[[122 139 118 113]
 [108 113 101 136]]
What is the entry just left of 136?
Answer: 101
What is the last entry in the row that holds the largest entry?
Answer: 113
The entry directly below 122 -> 108

Questions about the matrix below.
1) Which number is the last entry of the smallest entry's row?
2) Which number is the first entry on the main diagonal?
3) Which number is the minimum?
4) Which number is the third entry on the diagonal from the top-right corner?
5) Which number is the top-right entry?
6) Which number is the fourth entry from the end, reading row by row?
7) Which number is the 2nd entry on the diagonal from the top-right corner?
8) Which number is the fifth entry, reading row by row?
[[105 114 127 147 149 131 134 107 137 116 117 145]
 [144 107 139 143 150 106 148 145 120 131 132 139]
 [108 118 150 138 113 128 139 148 114 125 111 145]
 [151 126 140 146 132 138 144 120 151 105 139 141]
 [114 132 107 146 137 116 112 142 122 135 109 117]
 [140 116 140 142 112 137 104 124 127 115 128 142]]
1) 142
2) 105
3) 104
4) 125
5) 145
6) 127
7) 132
8) 149

[[144 135 125 119 108]
 [152 141 141 128 118]
 [144 135 125 119 108]
 [144 135 124 119 108]
 [144 135 125 119 108]
 [130 128 128 111 122]
 [144 135 124 119 108]
 [144 135 124 119 108]
 [144 135 125 119 108]
 [152 140 140 128 119]
 [144 135 124 119 108]
 [152 141 140 128 118]]
The 3rd-last entry, reading row by row -> 140
Report the smallest entry in the last row.
118
Report the entry in the top-right corner.
108
Report the entry in the top-left corner.
144
The 2nd entry on the main diagonal -> 141
The bottom-left entry: 152
The 2nd entry in reading order -> 135

W = [121 105 109 155 137 145 121 136 128 116 130 122 126 126 121]
The entry just left of 137: 155
The entry just left of the centre entry is 121
The 3rd entry from the right: 126
What is the entry just left of the largest entry?
Answer: 109
The 1st entry from the left is 121

M = [133 128 144 147 115 133 143 126 133 150 133 142 125]
The 1st entry from the left -> 133
What is the entry at the centre? 143
What is the entry just left of the centre entry? 133
The 3rd entry from the left is 144

m =
[[130 148 132 126 131 125 116 127 126 124]
 [145 112 140 135 111 118 134 114 133 127]
 [146 111 136 119 113 132 136 121 118 140]
 [139 135 132 112 132 137 123 133 113 136]
 [131 136 133 126 137 123 122 131 129 120]
 [104 118 111 110 126 135 143 135 114 134]
 [133 138 131 116 139 132 121 136 118 128]
 [126 145 133 134 135 117 118 127 135 115]
 [113 109 121 132 107 118 145 116 132 127]
 [115 144 121 117 136 131 123 135 119 127]
 [141 133 135 121 117 131 124 122 119 137]
 [140 151 135 122 115 132 114 118 118 139]
 [110 147 116 115 119 135 124 126 115 137]
 [128 113 126 118 120 131 139 126 120 134]
 [131 117 136 138 129 111 133 123 140 113]]
Rows and columns are numbered from 1.
The entry just left of the largest entry is 140
The entry in the bottom-left corner -> 131
Which number is the entry in the bottom-right corner?
A: 113
The entry in row 1 and column 3 -> 132
The entry at row 1, column 2 is 148
The entry directly below the smallest entry: 133
Which number is the entry directly above the largest entry?
A: 133
The top-left entry is 130
The entry in row 3 and column 1: 146
Which number is the top-right entry?
A: 124
The smallest entry: 104
Which number is the entry in row 2 and column 2?
A: 112
The entry in row 2 and column 1 -> 145
Which number is the entry directly above the smallest entry?
A: 131
